Below is a small trained network, with its code and all its weights. Each question gives an input and a target symbol and asks what happens when units are switched off, that is, made to give their printed mean instead of their output.

import numpy as np


def w(rows, s, z=0):
    codes = np.array(rows[::2]) - 128.0
    scale = np.full(codes.shape[1], s)
    scale[-1] = z or s
    return codes * scale


def norm(h):
    return h / np.sqrt((h * h).mean(-1, keepdims=True) + 1e-5)


def f(y):
    return np.maximum(y, 0)


def softmax(a):
    e = np.exp(a - a.max(-1, keepdims=True))
    return e / e.sum(-1, keepdims=True)


def log_softmax(a):
    a = a - a.max(-1, keepdims=True)
    return a - np.log(np.exp(a).sum(-1, keepdims=True))


def net(x, mask):
    ids = ['δζηλμξπτψω'.index(c) for c in x.split()]
    T = len(ids)
    res = E[ids] + P[:T]
    u = 0
    for l in range(2):
        q, k, v = (norm(res) @ M[l].T for M in (Q, K, V))
        z = softmax(np.where(np.tri(T) > 0, q @ k.T / 3**0.5, -1e9)) @ v
        res = res + np.where(mask[u], z, O[l][:, -1]) @ O[l][:, :-1]
        u += 1
        y = f(norm(res) @ A[l][:, :-1].T + A[l][:, -1])
        res = res + np.where(mask[u : u + 16], y, B[l][:, -1]) @ B[l][:, :-1]
        u += 16
    return log_softmax(norm(res)[-1] @ U[:, :-1].T + U[:, -1])


Q, K, V, O, A, B = {}, {}, {}, {}, {}, {}
E = w([
[78,122,92,120,128,95,207,51,119],'δ',
[183,226,99,95,170,133,94,138,135],'ζ',
[88,133,102,109,43,120,94,189,124],'η',
[163,88,8,140,79,154,203,81,103],'λ',
[151,85,44,84,136,156,131,136,55],'μ',
[139,153,75,59,149,127,212,113,89],'ξ',
[97,119,65,53,167,131,161,63,59],'π',
[194,108,196,95,103,106,218,158,52],'τ',
[108,110,150,160,130,153,7,50,232],'ψ',
[148,200,107,112,61,140,180,63,83],'ω',
],0.016)
P = w([
[162,127,57,85,140,4,129,119,122],'0',
[130,155,83,80,120,77,126,108,121],'1',
[125,164,97,87,116,95,133,118,129],'2',
[126,161,106,95,118,111,135,126,132],'3',
[122,165,112,98,125,120,138,129,131],'4',
[119,163,114,101,131,127,140,134,133],'5',
[118,164,113,107,129,135,143,138,135],'6',
[116,157,112,110,135,141,146,141,138],'7',
[117,155,111,113,137,145,149,147,139],'8',
[113,157,109,115,139,147,152,152,144],'9',
[113,154,110,118,138,150,154,154,145],'10',
[111,152,110,121,143,155,154,157,143],'11',
[108,152,110,122,144,158,157,159,147],'12',
],0.017)
Q[0] = w([
[161,30,227,118,76,37,69,173,118],'L0H0',
[97,118,138,102,125,216,3,250,189],'L0H0',
[18,180,44,102,107,158,160,85,173],'L0H0',
],0.0045)
K[0] = w([
[29,135,87,136,51,99,207,252,29],'L0H0',
[22,114,138,151,45,82,18,234,171],'L0H0',
[60,56,109,244,206,19,117,19,243],'L0H0',
],0.0032)
V[0] = w([
[78,106,134,112,61,98,162,186,78],'L0H0',
[39,98,107,107,105,114,78,96,218],'L0H0',
[120,87,179,141,134,123,63,104,254],'L0H0',
],0.0075)
O[0] = w([
[89,182,164,176,152,34,238,40,47,112],'L0H0',
[202,167,179,33,117,146,226,240,99,128],'L0H0',
[72,168,254,200,140,253,197,233,206,3],'L0H0',
],0.0056,0.0068)
A[0] = w([
[105,50,87,95,74,117,76,115,150,87],'L0N0',
[71,49,185,94,142,172,97,145,54,224],'L0N1',
[140,156,127,182,169,154,57,172,217,149],'L0N2',
[200,98,230,80,83,127,182,129,135,72],'L0N3',
[172,106,186,181,175,195,110,145,200,171],'L0N4',
[163,68,56,125,171,87,109,40,74,161],'L0N5',
[72,99,252,189,126,139,85,104,177,96],'L0N6',
[96,108,212,162,113,212,117,175,188,192],'L0N7',
[62,183,152,200,109,109,228,179,130,147],'L0N8',
[100,125,128,135,192,151,41,145,172,77],'L0N9',
[152,143,145,87,76,117,96,136,159,106],'L0N10',
[194,188,203,122,66,180,145,67,97,7],'L0N11',
[106,90,109,186,152,112,155,39,88,49],'L0N12',
[93,44,131,122,128,86,65,40,223,2],'L0N13',
[148,96,171,135,126,173,126,229,78,206],'L0N14',
[126,94,106,183,125,83,180,103,52,87],'L0N15',
],0.012,0.0057)
B[0] = w([
[113,187,101,67,126,95,123,94,115,155],'L0N0',
[99,188,134,194,133,134,144,118,95,134],'L0N1',
[91,100,182,147,156,170,144,160,162,155],'L0N2',
[110,144,100,96,73,79,157,70,149,134],'L0N3',
[159,190,171,135,94,112,137,85,159,142],'L0N4',
[90,141,118,105,86,127,137,120,128,250],'L0N5',
[148,191,54,149,133,144,122,114,167,133],'L0N6',
[126,159,130,85,77,96,139,100,82,148],'L0N7',
[99,107,139,120,168,194,153,123,179,141],'L0N8',
[155,122,152,151,174,171,173,172,151,142],'L0N9',
[102,115,154,145,164,127,95,145,152,150],'L0N10',
[65,132,65,167,115,129,138,115,135,132],'L0N11',
[110,87,98,125,138,151,147,168,133,157],'L0N12',
[177,108,219,189,134,6,192,59,174,133],'L0N13',
[124,146,106,144,121,105,185,164,131,146],'L0N14',
[133,153,138,137,189,155,135,159,168,168],'L0N15',
],0.019)
Q[1] = w([
[82,33,80,148,205,255,151,241,73],'L1H0',
[166,35,119,220,78,246,61,135,74],'L1H0',
[80,89,95,59,156,60,180,134,56],'L1H0',
],0.0095)
K[1] = w([
[174,129,251,164,170,189,193,86,246],'L1H0',
[115,131,138,111,173,164,152,168,98],'L1H0',
[126,91,206,122,125,119,211,73,158],'L1H0',
],0.013)
V[1] = w([
[193,113,155,105,163,122,63,83,86],'L1H0',
[171,85,157,124,2,29,223,89,75],'L1H0',
[142,215,171,78,143,107,112,30,183],'L1H0',
],0.0083)
O[1] = w([
[70,151,142,97,121,99,133,123,162,38],'L1H0',
[120,114,153,140,137,144,2,135,119,152],'L1H0',
[140,90,152,197,177,124,120,104,137,254],'L1H0',
],0.013,0.0097)
A[1] = w([
[214,18,205,84,153,33,133,93,81,17],'L1N0',
[198,147,133,124,61,43,91,109,96,121],'L1N1',
[158,135,104,121,63,31,144,58,69,125],'L1N2',
[144,198,95,98,79,108,132,90,116,121],'L1N3',
[183,74,166,188,84,177,47,121,64,72],'L1N4',
[131,153,163,131,104,169,137,119,110,128],'L1N5',
[218,20,214,213,17,40,89,28,1,7],'L1N6',
[84,149,108,134,170,169,113,146,156,153],'L1N7',
[222,12,227,89,43,62,63,75,23,13],'L1N8',
[130,171,149,105,31,150,135,101,84,125],'L1N9',
[150,85,144,184,82,172,129,147,141,131],'L1N10',
[107,139,90,86,113,107,112,106,109,109],'L1N11',
[118,153,116,84,135,82,68,118,93,119],'L1N12',
[176,92,150,134,121,150,80,148,107,98],'L1N13',
[200,50,175,56,57,55,52,76,178,44],'L1N14',
[136,122,165,128,91,143,141,135,158,131],'L1N15',
],0.019)
B[1] = w([
[12,245,98,106,88,81,219,39,172,128],'L1N0',
[121,54,64,64,187,66,202,202,73,156],'L1N1',
[108,62,101,53,193,56,160,129,56,226],'L1N2',
[47,119,99,107,101,93,141,71,87,246],'L1N3',
[51,172,109,134,86,77,220,24,165,128],'L1N4',
[93,132,120,88,164,117,119,96,90,144],'L1N5',
[34,217,46,33,39,224,217,249,239,128],'L1N6',
[112,99,141,140,119,173,88,152,126,250],'L1N7',
[1,68,11,247,7,177,180,90,184,128],'L1N8',
[120,154,28,53,126,102,133,114,123,171],'L1N9',
[134,108,173,83,70,127,122,113,86,142],'L1N10',
[107,175,85,115,90,148,150,104,156,248],'L1N11',
[106,132,63,147,86,140,212,65,129,233],'L1N12',
[111,110,155,105,147,122,79,128,161,128],'L1N13',
[64,198,33,28,55,64,211,90,61,133],'L1N14',
[120,107,125,113,117,88,151,107,97,150],'L1N15',
],0.018,0.015)
U = w([
[101,68,103,56,216,20,117,95,45,237],'δ',
[91,253,67,125,7,237,134,46,117,8],'ζ',
[128,186,118,42,132,190,35,197,108,232],'η',
[211,172,38,82,171,182,210,200,210,91],'λ',
[126,107,185,229,127,22,138,69,176,240],'μ',
[103,65,165,113,194,160,151,33,106,2],'ξ',
[165,163,94,220,107,88,139,162,77,157],'π',
[59,89,167,170,66,74,161,161,108,22],'τ',
[128,164,131,188,216,153,146,58,27,52],'ψ',
[189,88,144,138,69,132,142,100,77,136],'ω',
],0.0065,0.0049)

Each question gives the input, a string of symbols that net reads in full, and the target symbol t.
The units are the heads (3 rows each of Q, K, V and O) and the neurons (one row each of A and B). Each row of codes is followed by its name. A weight is (code - 128) times the scale printed after its matrix; where a second scale follows, it is the last column's (O, A, B and U).
mask holds one flag per unit, layer by layer, with each layer's heads first. A switched-off unit (its flag False) gives its mean, the last column of its rows in O or B, instead of its output. The means were averaged over made-up inputs and are rounded, as every weight is.
A unit's drop is (log p(t) with every unit on - log p(t) with that unit switched off) / (log p(t) with every unit on - log p(t) with every unit switched off).
The circuit of an input: a set's keep is (log p(t) with only the set's units on - log p(t) with every unit switched off) / (log p(t) with every unit on - log p(t) with every unit switched off). Starting from the 12 units with the biggest drops (on a tie, the unit counted first), units are removed one at a time, each time the one whose removal leaves the highest keep (on an exact tie, the one counted first), for as long as the keep stays at least 0.8.
circuit, biggest first: the units of the circuit, biggest drop first
most important unit: the unit with the biggest drop
top k neurons: the k neurons with the biggest drops, biggest first
top k neurons in layer l: the k neurons of layer l with the biggest drops, biggest first
drop when u is switched off: that unit's drop, to one decimal
input δ ζ ζ ψ ζ ζ δ π ζ ω η, target τ: top 4 neurons -> L0N8; L0N14; L0N5; L1N2
input τ δ ζ ζ η τ λ η τ, target η: top 3 neurons -> L0N15; L1N12; L0N12
input ξ δ ζ μ η τ ζ, target ζ: circuit, biggest first -> L1N2
input τ δ ζ ξ ζ ζ ζ τ λ λ μ δ, target ζ: top 3 neurons in layer 0 -> L0N12; L0N5; L0N2
input τ ζ τ, target ζ: top 3 neurons in layer 1 -> L1N11; L1N1; L1N2
input ζ ω λ τ μ η δ δ η ψ ζ ψ, target ζ: top 3 neurons in layer 1 -> L1N2; L1N9; L1N1
input π ζ η η ζ λ τ λ η ζ, target η: top 2 neurons in layer 0 -> L0N0; L0N7
input η τ η λ λ ψ ζ η δ μ, target π: top 3 neurons -> L0N14; L0N5; L1N2
input ψ π ξ, target λ: top 2 neurons in layer 1 -> L1N3; L1N2
input λ ζ δ η η ω δ η ω π δ λ δ, target λ: top 3 neurons in layer 1 -> L1N3; L1N2; L1N12
input η μ δ λ π ζ ζ η ω ζ η δ, target ζ: top 4 neurons -> L1N2; L0N5; L0N2; L1N1
input π δ ζ η δ δ η τ ζ η η, target λ: top 2 neurons in layer 0 -> L0N8; L0N5
input ζ ζ ζ λ δ ζ λ δ π ψ ζ μ, target π: top 4 neurons in layer 1 -> L1N2; L1N3; L1N11; L1N12
input ζ ζ ζ δ ζ ζ ψ, target μ: circuit, biggest first -> L0N13
input τ ω ζ ξ η τ ζ ψ ζ λ λ, target ω: top 2 neurons in layer 1 -> L1N10; L1N2
input ξ η η, target ζ: top 4 neurons in layer 0 -> L0N8; L0N7; L0N10; L0N5
input η δ ψ ξ η δ π, target ψ: top 2 neurons -> L0N5; L0N1
input η η μ τ τ λ ζ ζ ζ τ, target η: top 3 neurons -> L0N15; L1N12; L0N5
input η ζ ψ ζ η τ ω ζ π τ δ, target ξ: top 3 neurons -> L0N8; L1N11; L0N7
input δ ζ ω ζ π ζ τ η δ δ, target η: most important unit -> L1N12
input η ζ τ δ η τ ξ δ η, target η: top 3 neurons -> L0N8; L0N2; L1N12
input τ ψ η ψ, target ζ: top 2 neurons in layer 0 -> L0N2; L0N7
input δ π δ η λ η, target ζ: top 4 neurons in layer 0 -> L0N2; L0N12; L0N8; L0N9
input η ζ ζ τ λ μ μ η ω λ ξ η ζ, target η: top 3 neurons in layer 1 -> L1N12; L1N3; L1N2
input μ ζ ψ, target μ: top 3 neurons in layer 0 -> L0N2; L0N13; L0N9
input δ ψ η μ δ ζ π, target ψ: top 2 neurons in layer 1 -> L1N2; L1N11
input μ δ δ ω η ζ ζ τ ζ ζ, target λ: most important unit -> L1H0
input τ η π λ ζ η η, target η: drop when L0N5 is switched off -> 0.4
input λ ψ ζ ξ, target λ: drop when L0N9 is switched off -> 0.3
